-0.6   1.6  -0.9   1.5   1.9   0.7   0.7   0.6   1.8   0.1  -1.1
-0.2  -0.1   1.7   0.5   1.4  -0.2  -0.6  -0.9   1.2  -1.5   1.2
 0.2  -0.5   1.2  -0.4   0.0   1.1   0.2   0.7  -1.2   2.0  -1.2
 0.5   1.8   1.2   0.7  -0.8  -0.6   0.6  -0.7   0.3  -0.5   0.6
 1.7  -0.3  -0.1   1.4  -0.8   1.5  -0.2   1.0   0.5  -0.1   1.1
 1.6  -0.2   1.5   0.5   0.5  -0.9   0.8  -0.4   0.0   2.0  -0.1
 0.2   0.9   0.4  -0.5   0.2  -2.0  -0.2   1.7   1.5   1.8   0.0
⇒ -1.2

-1.201  -0.639  -0.855  -1.082  -1.255   0.201  -0.702  -0.741  -0.125  -0.023
-1.365  -1.121  -1.439  -0.508  -1.049   0.229  -0.511  -0.014  -0.029  -0.625
-0.210  -1.320  -0.406   0.238   0.075  -0.300   0.536  -0.188  -0.240  -1.524
-0.153  -0.315   1.667  -1.721  -1.016  -0.096   0.868  -1.995  -0.438   0.344
 0.610   0.031   0.206  -0.041   0.449  -1.414  -0.553  -0.680  -1.005  -0.911
-1.157  -0.395  -0.673  -1.190  -1.201  -0.347  -0.831  -0.759  -0.160   0.187
-0.888  -0.299   0.303  -2.101  -1.521   0.163  -0.316  -1.804  -0.208   0.938
-1.609  -1.365  -2.385   0.860  -0.476  -0.473  -0.549   1.548   0.064  -1.760
-0.736  -0.703  -1.442   0.077  -0.306  -0.942  -0.977   0.234  -0.407  -1.041
-0.200   0.067   0.578  -1.861  -0.998  -0.285  -0.877  -2.049  -0.718   0.676
 0.692  -0.211   0.164   0.055   0.252  -1.045  -0.246  -0.985  -0.952  -1.209
⇒ -1.524

 0.209   0.079  -0.107  -0.113  -0.051  -0.041  -0.195   0.146  -0.055   0.103
 0.126   0.022  -0.064  -0.045  -0.108   0.153  -0.123   0.094  -0.148   0.047
 0.137   0.030   0.044  -0.087  -0.082   0.031  -0.080   0.008  -0.079   0.175
-0.097  -0.130  -0.154  -0.103  -0.053  -0.266  -0.001  -0.214   0.045  -0.160
-0.176  -0.183  -0.020  -0.026  -0.210  -0.058   0.007  -0.254  -0.064  -0.164
 0.233   0.095   0.092   0.041  -0.043   0.058  -0.084   0.074  -0.070   0.009
-0.282  -0.255  -0.108  -0.197  -0.166  -0.136  -0.049  -0.206  -0.052  -0.125
-0.173  -0.181  -0.185  -0.078  -0.092  -0.171  -0.100  -0.136  -0.142  -0.230
-0.129  -0.151   0.006  -0.093  -0.214  -0.166  -0.151  -0.194  -0.108  -0.177
 0.063  -0.021  -0.138  -0.109   0.063   0.120  -0.022   0.182  -0.036   0.078
⇒ 0.175

-1.953  -1.386   0.472   0.344  -1.396  -0.589  -1.482
 0.223  -1.982   1.045   0.010  -1.032  -1.318  -1.014
-1.099  -1.312   0.460   0.218  -1.419  -0.940  -1.084
-1.291   1.550   0.766  -0.417   0.743  -0.875   1.216
 0.474   1.433   0.426  -1.674   1.110  -1.544   1.378
⇒ -1.084

 2.16   1.52   0.50   0.97   0.43   0.31   1.24  -0.15  -0.05   1.77   0.81   0.37   0.50
 2.09   0.98   0.85   1.51   0.23   0.44   0.09   0.83  -0.47  -1.19   1.73  -0.15   0.85
 1.85   0.15  -0.16   0.08   1.75   1.34   1.10  -0.76  -0.17   0.19  -0.49   0.17  -0.16
 0.11   0.78  -0.01   0.88   1.29  -0.05   1.68  -0.46   1.27  -1.19   0.64  -0.14  -0.01
-0.99   0.90   1.27   0.48   0.98  -1.74  -0.13   0.67   1.00  -0.56   2.55  -0.17   1.27
 0.48   0.33  -0.72  -0.06   1.34  -0.12   1.52   1.05   0.00   0.31   0.07   1.06  -0.72
⇒ -0.16

  56.27    42.02  -111.70    57.21  -200.09    60.81  -145.56   -51.12    77.14   -81.19    77.57    47.28    66.42    11.88
-108.23   -86.67   100.70   -90.61   -89.13  -131.76    91.07   -79.74  -157.90    37.94  -139.73   -82.08  -120.49  -105.68
 -97.64   -73.71    87.99   -65.13  -139.67  -126.34    86.11  -116.68   -67.35    55.89  -122.25   -92.42   -92.75  -103.71
   1.14   -43.57    81.46   -10.04  -296.70   -50.39    52.75   -65.42   -41.55    49.66   -30.47    -2.54   -37.89   -10.08
 -94.27   -80.32    36.38  -131.88  -100.12   -95.34   105.44   -76.03   -72.46    56.35   -84.20  -136.35  -103.05   -74.83
-107.00   -85.87  -117.33  -127.84   219.51   -93.71   -78.70   -14.66  -122.84   -75.61  -124.39  -120.10  -125.51   -61.24
-115.01   -65.33   -38.09   -99.82   194.05   -87.88   -17.28   -33.58  -125.02   -53.36  -115.01  -113.54  -100.22   -87.86
⇒ -103.71

 -3.2    6.8    2.7   13.8   -7.0  -11.4    3.9   12.0   10.2    5.1
 -1.4   -2.0    7.6  -15.3    4.5  -10.5   16.5    5.9  -17.4  -13.4
  3.2    3.9    3.4  -12.4    9.5    2.9    5.7  -17.3    5.3    2.9
 -8.3  -18.5  -12.8   -5.9    4.7   11.2   -2.5    5.1    1.2   -9.6
  5.2   -3.2   11.9  -18.2  -12.0    1.4  -20.2    5.8   10.8   -6.0
  6.3  -15.4  -12.5    3.0   -3.8  -13.7  -10.1   -6.0  -12.9   10.9
-14.3    2.4    5.8   19.2    2.7    6.8   -8.2    1.9   -6.0  -16.9
-18.0   14.9  -10.7  -11.7  -16.9    5.2   -6.7    3.4  -15.2    7.7
⇒ 2.9
---
232,80,27,7,57,218 ⇒ 218
9,199,160,59,133 ⇒ 133
5815,5415,3779,1291,5943,7152,9458 ⇒ 9458
8,1,6,5 ⇒ 5
724,-743,-514,308,427 ⇒ 427
78,69,74,1 ⇒ 1
9068,6765,6692,3219,8186 ⇒ 8186
